The symbols move the elements like this.
state | vu bo fi da
gq | jb mj cd cr
bg | pr mz lb lm
lp | cd cr ht jb
cr | gq mn lp nc
pj | qq bd dm mh
jq | pq jc gn rg
sl | fs tc cj zm
fg | mt gn fh ff
jh | rr cd cm ht
mp | tm cc fr td
gz | bp rj lf rm
sz | cm ht lj rr
cd | qp gq jh lp
nf | lf rm hh bp
fz | hj dn nh br
lf | cl gz nq nf
td | mp pr zr lb
qf | br zr hj dn
fq | mc lj dl dc
fj | sn zn tc gh
fp | gn rg ff pq
zr | fr td qf tm
mq | dl dc hq mc
zg | ph hh ml hn
rn | ml hn tn ph
dl | bh fq zc mq
lm | bg dr cc jj
cl | hh bp hn lf
ff | fg fp sf hf
mb | jc qc rg rh
gb | dr cj jj pp
sf | fh ff bq mt
cg | qc mm rh dd
cj | sq sl gb cq
bq | rm sf bp rj
tq | dc cm mc lj
hq | zc mq rd bh
nq | hn lf ph hh
jd | bd pg mh jm
lj | tq sz fq ql
dr | mz sq lm gb
jm | jd qr gm nt
fh | rj fg rm sf
hn | zg cl rn nq
hj | hz qf mf fz
mj | nc jt gq mn
hz | nh br sr hj
nh | mf fz qr hz
nt | jm sr bd pg
sq | pp fs dr cj
qq | gs gm sg pj
qp | ht jb rr cd
hr | zm sn fs tc
dm | sg pj fl gs
tc | hr fj sl qj
gm | mh jm qq bd
gj | rg rh pq jc
rd | dd hq qc mm
fs | cq hr sq sl
sr | qr hz nt mf
mf | sr hj pg nh
dn | qf tm fz fr
fl | mn dm nc jt
jb | lp nc qp gq
lb | td bg tm cc
bd | gm nt pj jd
mc | mq tq bh fq
ql | lj rr dc cm
rg | jq mb fp gj
ht | jh lp sz qp
pr | cc jj td bg
qj | tc gh zm sn
mz | jj pp bg dr
cm | ql jh tq sz
tm | zr lb dn mp
cc | lb lm mp pr
ph | rn nq zn zg
hh | nq nf zg cl
tn | gh rn sn zn
br | fz fr hz qf
zc | mm dl dd hq
mn | mj sg cr fl
rh | mb cg gj sj
gn | hf jq fg fp
qc | sj rd mb cg
sn | qj tn hr fj
fr | dn mp br zr
pg | nt mf jd qr
sg | jt qq mn dm
pp | gb cq mz sq
mm | rd bh cg zc
qr | pg nh jm sr
rr | sz qp ql jh
gs | dm mh jt qq
nc | cr fl jb mj
zm | sl qj cq hr
jt | fl gs mj sg
dc | fq ql mq tq
dd | cg zc sj rd
mt | sf hf rj fg
sj | rh dd jc qc
hf | ff pq mt gn
bp | nf bq cl gz
jc | gj sj jq mb
ml | zn zg gh rn
bh | hq mc mm dl
zn | tn ph fj ml
cq | cj zm pp fs
rj | bq mt gz fh
pq | fp gj hf jq
jj | lm gb pr mz
mh | pj jd gs gm
rm | gz fh nf bq
gh | fj ml qj tn

The rows follow the links: the fewer symbols apart two elements are, the more alike their rows tend to be.

Each row is also shifted at random along 8 hidden directions that mean nothing.

Row, then element:
[-163  -91  -54  -45    2    9  -20   -5  -47   31   22   70   49  -73  -56  -16  -39   -9  -40   96  -48  -43  -82  -97   10  -26   -7  -10   95  -22  -76    4  -12  -10   18   69    0   22]; element hf
[-263   15  -86   46  103   18  -73  -18  -27 -107  -17  -13 -126   14  164  -77   40   33   14  -40   21  -39  -15  -94 -109  -21  -56  189   19  -86    1  -47   40   21  103  -25  -51   -2]; element gm
[ 240  -86  -46  -32  -47  -21   39  -24  162   19   29  -65 -163  -29   22  -26  109  -42  -90   36  -30  -76   11 -204   -6 -116  131 -235  183  191  -19  154  -46  -24  -58 -112  -95  -30]; element rj
[  81  -12  -26  -60  -36  -11    8  -21  137   61  -54  -37  -94  -61   93  -15   16    2    6  -37   92  -19   23   68   29   -3   33   15   22   63   57  110  -40    6  -33  -53   24  -41]; element sf
[ 120  113  -32 -110   25   11  -52  -68    5  -65  106  -38 -197   47   81  -53   93  -35    8   23 -110   19   37 -169  -36 -146   40 -132  -95  -83   17 -115   49  -76  117 -163  -30    5]; element bg
[ 211  -47   35   83  -60    3   42   26 -126   48   12   73   36  -12  -86  -14   59  -10  -16   66  -80    0    7  -86   -2   43   16  -23   18  -50   11  -24   44   39  -39   53    6  -24]; element tn
[ 131   19  -36   88  -30   16  -42   -5  -67    0  -82  -20 -160   22  159  -72   39   -7   14  -28    5  -43   92   75  -38   24  -46  169  -80  -31  120   28   85  134   70   -5   61  -74]; element cj
[-111  -63  -26   39   50  -49   31  -33   36   34   77   34   -6   -9   -1  -63   28   -5  -15   13  -23  -24   62 -116  -10  -59   49   26   36   -1    4   40   56  -30   15  -47  -36   10]; element pp
[  76   16    4  -89   13  -16  -48  -34   -4  -56   69  -45  133   56 -100   47 -115  -14  -61   23  -74   54  -40  -39  -30 -117    4 -104    5   56  -64  -87  -19  -52   69  -56  -79   77]; element gs
[-138  -10   -7   83   -6   41   -8  -12 -174   14  -52   73  233   14  -85   19   -7   56   27    1   18  117  -37   52   -2  125  -23  199  -40 -185   -3 -109  -16   85   17   90   14    2]; element jh
[ -40   45    5   -1   36  -48   -1  -95   45   54   65  -18   87   17   -7  -66   36   23   13  -46   55   77   63   18   -9   13   73   65    2  -72   24   14   30  -19    6  -82  -31   54]; element sr
[-130  -64  -58   62   -9   40    8  -16  -59   17  -21   40  -78  -46   13  -51   61    9  -31   30    9  -45  -49  -74   -2   43    4   62   81  -66   50   71  -12   -3   66   33  -15   14]; element fp
[  23   -5    4   27   48  -31   -6   46   48  -63   50   -2  -59  -13   -3  -36  -64    5  -57  -13    6  -46  -18  -21  -76  -23  -50    9   49   25   21  -11   47  -61   20  -31  -51   34]; element td
[ 121   -8  -18   65  -73   58   41  -31  -99   19  -52    3    2   24   10    8  130   31   38  -45   33   70   -2 -103   -2   35   45  127  -22  -98   52  -15  -50   11   79   -3  -38  -16]; element cg
[ -69  -63   65   20   32   11   58  133   44  -26  -86   55  -69  -57    5   90 -177  -11   -6   -6   45  -67  -40  297   44   92 -169   -2  -77   55  131   51    1  -20  -65  100   98  -42]; element nq
[ 154   30   27 -100   -1  -35  -31  -37  -42   25   75   14   75   23  -33    3  -42  -31   15   51 -110   40   46  -63  -10 -114    4  -48  -77  -18  -48 -111   51   -7   27  -34    4   14]; element jj
[-170  -65   -7   24   74  103   -7   11 -140  -90  -82   64  -73   -6   48   45  -23   14    1   12  -37   22 -119   48  -30   64 -120   74  -46 -177  129  -78  -29  -10   97   40  -24   -2]; element hq
[  55   96    8  -71  -33   -3  -55  -42    2   -6   29  -73  -13   36   24  -12   93  -11   41   -4  -14  -10  -10 -116  -19  -36   71  -82   41   43 -147  -18  -27   -9  -13   -2  -16   32]; element jb
[ -61   -7  -16  -25  -31  -20   61   23  178   31    4  -47  -12  -46  -16   19   -5   30   -2  -71  145  -19  -20    0   45    1   45   -8   81  118  -23  124  -93 -101  -35  -26  -25   26]; element sj
[-159  -52  -27 -120   54  -13   34  -83  118   19   83  -13   64  -33  -56   20  -24    6  -26   -7   34   52  -59  -99   24  -88   69  -79   76    5   -6   34  -88 -166   52  -97 -104   89]; element bh
[  22 -111    1   19   -2   -9   94  -14   48   83  -15   74  128  -61  -93   28  -36   27  -33   -1   56   89   -5   72   53   53   29   25   21  -57  115   49  -50  -25  -48  -36  -21  -22]; element fh
[  12    1   28  -97    6   21  -18  -10   53  -25  -25  -51   26   33  -36  102  -52  -39  -28   38  -49   11  -40   90   63  -32   14 -237    2  113  -27   19  -72    6  -67  -14    4   -4]; element dc
[ -92   -8  -46 -120    2 -105  -11   38  203   49  108   -4   88  -79  -85  -32 -142   -5  -57   47   26  -65   21  -22   27 -107   40  -97   89  178 -157   47    9  -55  -89  -28   25   14]; element zm
[ 161  -46  -71  -19  -79    2   49 -154  -34  111   76  -11  225  -12 -120  -55   47   56  -35  -65   71  166  -10 -222  -26  -85  140  206   72 -121   42   -9  -79 -110  205 -111 -172  121]; element rd
[ 150  -74    9   73    8   22  -37  -43  -60  -46    3  -43    0    4  -46  -45  -56    4 -125  -17    4  -17 -103  -18 -114   19  -30   41  180   -3   88   60   -8  -46  120   -1 -156  138]; element cr
[ 203   26   50   -4   13  -54   67  -44  115   30   83  -21   40   14  -64  -21  -12   19  -24  -78   60   96   65   48   -4  -20   60  -26  -31  -27  126   16   11 -110   15 -152  -66   48]; element cc
[  40   14   38   30   23  -13   36  -27  -72   32   27   38    1   39   40   -4   99  -18   82   10  -73   37   98  -63   20  -14   34    9 -111  -74   13  -64   68   36  -26  -18   40  -52]; element mz
[  45   97  -20 -107  -37  -17  -59   54   69  -16   10  -13  -72  -25   23  -10  -74  -21   -3   48  -17  -37   27   95   32  -38  -36  -93  -88   48  -48  -50   33   38  -45  -19  114  -64]; element hr
[-130   66  -30  -43   64  -44  -25  -55  116  -13   39  -53  -39   29  105  -44   84   17   54  -54   52    7   62  -79  -24  -48   75   18   13   19  -73    1   10   -3  -37  -85  -26   -9]; element jd
[ -18   62   -1 -138    0  -31  -18   48  168   -6   45  -37 -195  -67   65  -11  -65  -36    5    5   30 -119  -15   36   25  -72  -37 -128   -5  116  -35   61    0 -109  -12  -18   61    8]; element rn

From each start, follow one symbol. Which element do you reach?
Answer with the element's name.
---
[-101   34   27    1   26   32  -13   22  -39  -43  -22   20   66   13  -48   43  -11   21    8   14    6   47  -63   83   13   91  -26  -46  -10  -70  -21  -58  -37   15  -61   33   14    5]
da -> cd
---
[ -26   54  -13  -64   -1   11  -20   48  -14  -13   36   79   50  -52  -92   -2 -136   16  -37   50  -15   65  -32  162   30   35  -78   -5 -123 -138   79 -121   25  -22   24  -27   83  -16]
da -> sn
---
[ -46  140  -62 -119  -34  -19  -36  -27   43   17   84   -6  -34   11   24  -34   49  -13   55   35  -41   38   89  -56   65  -96   66  -70 -148  -37  -78 -102   37    2   14  -94  103  -64]
fi -> cj
---
[-100  -83   37  112   -8   12  125   39 -135   69  -11  135  167   -5 -104   59   21   20   72   12  -24   74   41   -6   76   68  -20  120 -113 -118   42  -57    8   15  -24   95   54  -55]
vu -> nq
---
[ 344  -38   -1    0 -120  -24  -48   50   16   53  -95  -85 -126  -39  122  -27  -76  -34  -16  -25   29 -169   25    6  -58  -65  -60  121   83  238  -35  138   31   84   38  107   24   -3]
fi -> rn
---
[ 341  -97  -49  -31  -76    3  -31   29   53   -7  -57  -49  -61  -47    4    3 -142  -25 -138   22  -13  -64  -46   19  -57  -94  -45  -15  103  158   72   73  -25   35   65  -26  -62   -3]
fi -> lf
---
[ -15   13  -14  -28  -29   29   29  -40   25   61  -32   14  -52  -36   34   -7   59    7   33  -15   61   51   18   91   68   62   28   19  -60  -87  105   44  -32    0    2  -40   51  -38]
fi -> sf
---
[ -92  102   39  -49    0    9    2  -37  -33   22   33    4  125   39  -57   31   91   19   94   -6    4  100    0  -22   56   48   66  -48  -66  -92  -99  -95  -41  -19  -63    5   37    8]
fi -> ht
---
[  -3  -56    5   99   48   57   27   81 -110  -94   -2  134  -40  -27 -126   15 -103   10 -122   86  -83   49  -78  174   -3  122 -120  -85  -64 -198  218  -97   44    0   19  -23   21  -36]
da -> qj
---
[-121    3  -66   41   76  -12   31 -112   61  -32   81  -21   33   38   -7  -74   54   51  -42  -95   74  121   32  -86  -49  -36   79  122   19 -132  118  -10   -7 -105  144 -187 -145   78]
bo -> jd
---
[ -81 -144  -43  160   36   81   89   27 -194  -57    0  153  -17    3  -96   13   39   12  -72   69 -115   53  -53 -115  -14   43  -48   38  -30 -212  177  -86   12  -13  112  -10  -62  -39]
bo -> rm
---
[ -51    7  -19  -11  -11   -3  -63   40  122  -14 -140  -97  -36  -29  118   20 -117   22   -9  -79  160  -74  -22  241  -21   61  -67  116   61  157    3  138  -44   85  -50   63   38  -12]
vu -> ql
---
[ -83   56   26  119   53   29    8  -21  -85  -49   13   28  -82   61   12  -44   83    5    5  -18  -17   46   30   89   -4  110  -14    1  -77 -164  143  -30   58   10   32  -42   13    3]
bo -> qf
---
[-161   32   36  -94   58 -102  -50    8  156   36   67  -36   98  -35  -20  -21 -135   -8    4    3   56  -66   13  104    3  -27   -6  -49   78  148 -147   62   24  -32 -116   39   33   62]
fi -> qr
